Here is a tiny trained network, its code and every weight. The questions are about switching its units off for an input and a class, where a switched-off unit gives its printed mean instead of its output.

import numpy as np


def w(rows, s, z=0):
    codes = np.array(rows[::2]) - 128.0
    scale = np.full(codes.shape[1], s)
    scale[-1] = z or s
    return codes * scale


def norm(h):
    return h / np.sqrt((h * h).mean(-1, keepdims=True) + 1e-5)


def f(y):
    return y / 2 * (1 + np.tanh(0.7978845608 * (y + 0.044715 * y**3)))


def log_softmax(a):
    a = a - a.max(-1, keepdims=True)
    return a - np.log(np.exp(a).sum(-1, keepdims=True))


def net(x, mask):
    res = np.array(x, float).reshape(1, 4) / 4 @ E
    u = 0
    for l in range(3):
        y = f(norm(res) @ A[l][:, :-1].T + A[l][:, -1])
        res = res + np.where(mask[u : u + 3], y, B[l][:, -1]) @ B[l][:, :-1]
        u += 3
    return log_softmax(norm(res)[-1] @ U[:, :-1].T + U[:, -1])


A, B = {}, {}
E = w([
[233,156,21,70,72,73,147,163,169],'x0',
[144,251,189,99,175,131,161,157,120],'x1',
[89,109,168,143,119,34,172,171,158],'x2',
[132,75,132,133,103,229,252,204,114],'x3',
],0.0036)
A[0] = w([
[79,77,167,130,121,3,149,214,188,2],'L0N0',
[63,200,108,124,94,81,46,45,194,32],'L0N1',
[112,11,54,191,79,106,107,72,185,62],'L0N2',
],0.0045,0.0025)
B[0] = w([
[230,184,144,249,64,155,100,146,97,174],'L0N0',
[171,71,138,141,168,157,254,140,174,220],'L0N1',
[127,125,139,62,92,94,159,85,38,252],'L0N2',
],0.0073,0.0024)
A[1] = w([
[184,100,156,160,186,17,75,17,150,4],'L1N0',
[120,221,177,10,116,106,136,174,107,128],'L1N1',
[211,134,84,85,146,254,72,40,89,31],'L1N2',
],0.0044,0.0029)
B[1] = w([
[194,178,46,94,171,215,172,112,228,234],'L1N0',
[98,101,141,101,105,144,128,93,107,248],'L1N1',
[175,156,192,254,46,40,149,196,138,254],'L1N2',
],0.0073,0.0013)
A[2] = w([
[136,253,202,50,142,122,166,156,104,5],'L2N0',
[106,64,137,122,65,195,240,204,117,49],'L2N1',
[182,153,50,29,77,100,106,222,149,55],'L2N2',
],0.0054,0.0024)
B[2] = w([
[173,24,45,117,47,82,116,80,76,218],'L2N0',
[181,182,85,99,166,98,99,100,196,253],'L2N1',
[2,124,227,159,200,187,96,141,110,235],'L2N2',
],0.0087,0.0026)
U = w([
[196,163,86,84,196,155,154,99,203,234],'0',
[136,63,104,67,70,96,129,61,39,141],'1',
[184,187,169,251,73,109,115,181,114,7],'2',
[17,131,193,128,194,165,94,137,112,91],'3',
],0.011,0.0014)

Each question gives the input, the list of numbers given to net, and the class t.
The units are the neurons (one row each of A and B). Each row of codes is followed by its name. A weight is (code - 128) times the scale printed after its matrix; where a second scale follows, it is the last column's (A, B and U).
mask holds one flag per neuron, layer by layer. A switched-off neuron (its flag False) gives its mean, the last column of its row in B, instead of its output. The means were averaged over made-up inputs and are rounded, as every weight is.
A unit's drop is (log p(t) with every unit on - log p(t) with that unit switched off) / (log p(t) with every unit on - log p(t) with every unit switched off).
The circuit of an input: a set's keep is (log p(t) with only the set's units on - log p(t) with every unit switched off) / (log p(t) with every unit on - log p(t) with every unit switched off). Starting from all 9 units, units are removed one at a time, each time the one whose removal leaves the highest keep (on an exact tie, the one counted first), for as long as the keep stays at least 0.8.
circuit, biggest first: the units of the circuit, biggest drop first
most important unit: the unit with the biggest drop
top k neurons: the k neurons with the biggest drops, biggest first
k most important neurons of layer l: the k neurons of layer l with the biggest drops, biggest first
drop of u: that unit's drop, to one decimal
input [-6,8,1,-3], class 1: circuit, biggest first	(L2N0)
input [-7,5,6,8], class 0: top 3 neurons	(L2N1, L2N2, L1N2)
input [6,-2,4,4], class 3: top 2 neurons	(L2N2, L0N1)
input [-5,6,1,8], class 0: top 3 neurons	(L2N1, L0N2, L2N2)
input [8,-7,3,-2], class 3: top 2 neurons	(L2N2, L2N0)
input [-4,4,-2,-1], class 1: top 2 neurons	(L2N0, L2N2)
input [8,4,-3,5], class 3: top 2 neurons	(L2N2, L0N1)
input [-7,0,-7,4], class 2: top 3 neurons	(L1N2, L2N2, L0N1)
input [0,-6,-5,-8], class 0: top 3 neurons	(L1N0, L2N0, L0N1)
input [8,0,-6,7], class 3: top 3 neurons	(L2N2, L0N1, L0N0)
input [-7,0,5,7], class 0: top 2 neurons	(L2N1, L2N2)
input [8,-1,5,4], class 3: top 3 neurons	(L2N2, L1N2, L0N1)
input [-5,-6,6,-6], class 0: top 2 neurons	(L1N0, L2N0)
input [-5,-3,6,1], class 2: most important unit	L0N0
input [5,1,-4,2], class 3: top 2 neurons	(L2N2, L0N0)
input [-8,0,-8,-3], class 2: top 3 neurons	(L1N2, L2N2, L1N1)
input [-6,7,-6,8], class 0: 2 most important neurons of layer 0	(L0N2, L0N0)
input [2,7,0,-6], class 1: 2 most important neurons of layer 2	(L2N0, L2N1)
input [2,6,-8,-5], class 2: drop of L1N2	1.7
input [6,4,1,2], class 3: most important unit	L2N2
input [-3,-2,5,8], class 0: drop of L2N1	0.9
input [5,-1,-7,-4], class 2: drop of L1N2	1.6
input [7,-1,4,3], class 3: drop of L2N2	1.0
